Below is a small trained network, with its code and all its weights. Each question gives an input and a class and asks what happens when units are switched off, that is, made to give their printed mean instead of their output.

import numpy as np


def w(rows, s, z=0):
    codes = np.array(rows[::2]) - 128.0
    scale = np.full(codes.shape[1], s)
    scale[-1] = z or s
    return codes * scale


def norm(h):
    return h / np.sqrt((h * h).mean(-1, keepdims=True) + 1e-5)


def f(y):
    return np.maximum(y, 0)


def log_softmax(a):
    a = a - a.max(-1, keepdims=True)
    return a - np.log(np.exp(a).sum(-1, keepdims=True))


def net(x, mask):
    res = np.array(x, float).reshape(1, 6) / 4 @ E
    u = 0
    for l in range(2):
        y = f(norm(res) @ A[l][:, :-1].T + A[l][:, -1])
        res = res + np.where(mask[u : u + 5], y, B[l][:, -1]) @ B[l][:, :-1]
        u += 5
    return log_softmax(norm(res)[-1] @ U[:, :-1].T + U[:, -1])


A, B = {}, {}
E = w([
[130,128,126,132],'x0',
[129,128,130,124],'x1',
[1,203,202,103],'x2',
[238,98,176,16],'x3',
[126,127,127,130],'x4',
[97,199,24,80],'x5',
],0.0059)
A[0] = w([
[167,73,60,211,100],'L0N0',
[224,50,108,111,77],'L0N1',
[113,109,121,109,65],'L0N2',
[108,36,172,177,234],'L0N3',
[22,65,254,185,1],'L0N4',
],0.0082,0.0059)
B[0] = w([
[88,172,123,60,188],'L0N0',
[108,150,188,220,199],'L0N1',
[152,120,93,147,128],'L0N2',
[142,91,210,10,254],'L0N3',
[59,90,36,209,189],'L0N4',
],0.012,0.0061)
A[1] = w([
[198,170,132,178,94],'L1N0',
[220,205,69,73,133],'L1N1',
[67,132,203,2,2],'L1N2',
[229,122,55,103,23],'L1N3',
[122,218,100,98,171],'L1N4',
],0.012,0.0065)
B[1] = w([
[43,138,54,188,145],'L1N0',
[85,105,119,252,203],'L1N1',
[146,76,52,118,255],'L1N2',
[78,37,182,103,150],'L1N3',
[217,190,123,102,234],'L1N4',
],0.013,0.0073)
U = w([
[105,61,122,30,181],'0',
[22,83,115,188,155],'1',
[178,177,52,155,192],'2',
[76,254,112,60,51],'3',
[205,100,203,99,3],'4',
],0.019,0.0039)

Each question gives the input, the list of numbers given to net, and the class t.
The units are the neurons (one row each of A and B). Each row of codes is followed by its name. A weight is (code - 128) times the scale printed after its matrix; where a second scale follows, it is the last column's (A, B and U).
mask holds one flag per neuron, layer by layer. A switched-off neuron (its flag False) gives its mean, the last column of its row in B, instead of its output. The means were averaged over made-up inputs and are rounded, as every weight is.
A unit's drop is (log p(t) with every unit on - log p(t) with that unit switched off) / (log p(t) with every unit on - log p(t) with every unit switched off).
The circuit of an input: a set's keep is (log p(t) with only the set's units on - log p(t) with every unit switched off) / (log p(t) with every unit on - log p(t) with every unit switched off). Starting from all 10 units, units are removed one at a time, each time the one whose removal leaves the highest keep (on an exact tie, the one counted first), for as long as the keep stays at least 0.8.
circuit, biggest first: the units of the circuit, biggest drop first
most important unit: the unit with the biggest drop
k most important neurons: the k neurons with the biggest drops, biggest first
k most important neurons of layer l: the k neurons of layer l with the biggest drops, biggest first
drop of u: that unit's drop, to one decimal
input [0,8,2,8,4,4], class 2: circuit, biggest first => (L0N3)
input [3,-8,-5,-3,-5,0], class 0: 2 most important neurons => (L0N3 L1N2)
input [4,-3,-2,-6,6,1], class 2: circuit, biggest first => (L1N4 L0N4 L0N0)
input [-8,-8,6,-7,7,1], class 3: 2 most important neurons => (L1N1 L1N2)
input [0,3,5,2,0,1], class 2: circuit, biggest first => (L0N3 L1N4)
input [-5,-3,-1,1,-2,5], class 1: 3 most important neurons => (L1N1 L0N0 L1N3)
input [4,-6,-3,-8,-5,-4], class 0: circuit, biggest first => (L0N3 L1N1)
input [-3,5,0,2,8,7], class 1: 4 most important neurons => (L1N1 L0N0 L0N1 L0N3)
input [-3,0,-7,2,7,-1], class 4: 3 most important neurons => (L0N1 L1N1 L1N2)
input [6,-3,-4,2,7,0], class 4: 2 most important neurons of layer 1 => (L1N1 L1N3)
input [7,3,-4,-1,-8,-1], class 0: 2 most important neurons of layer 0 => (L0N0 L0N3)
input [4,2,6,1,-8,2], class 2: 3 most important neurons of layer 0 => (L0N3 L0N1 L0N4)
input [-6,5,4,2,-5,-7], class 0: 2 most important neurons of layer 0 => (L0N3 L0N1)
input [-2,-3,4,-7,-3,4], class 3: most important neuron => (L1N2)
input [-1,3,0,7,4,8], class 1: 4 most important neurons => (L1N1 L0N3 L1N3 L0N0)
input [-6,1,1,1,2,7], class 2: 2 most important neurons => (L1N4 L1N1)
input [-8,6,-5,1,-6,6], class 1: 2 most important neurons => (L1N1 L1N3)
input [-7,6,1,6,7,4], class 2: 2 most important neurons of layer 0 => (L0N4 L0N3)
input [4,-4,7,3,0,3], class 2: 2 most important neurons of layer 1 => (L1N2 L1N4)
input [-8,-5,8,-5,-1,3], class 3: most important unit => L1N1
input [-6,8,0,-3,6,1], class 2: 2 most important neurons of layer 0 => (L0N3 L0N4)
input [-4,0,7,5,-7,-7], class 0: drop of L1N1 => 0.2
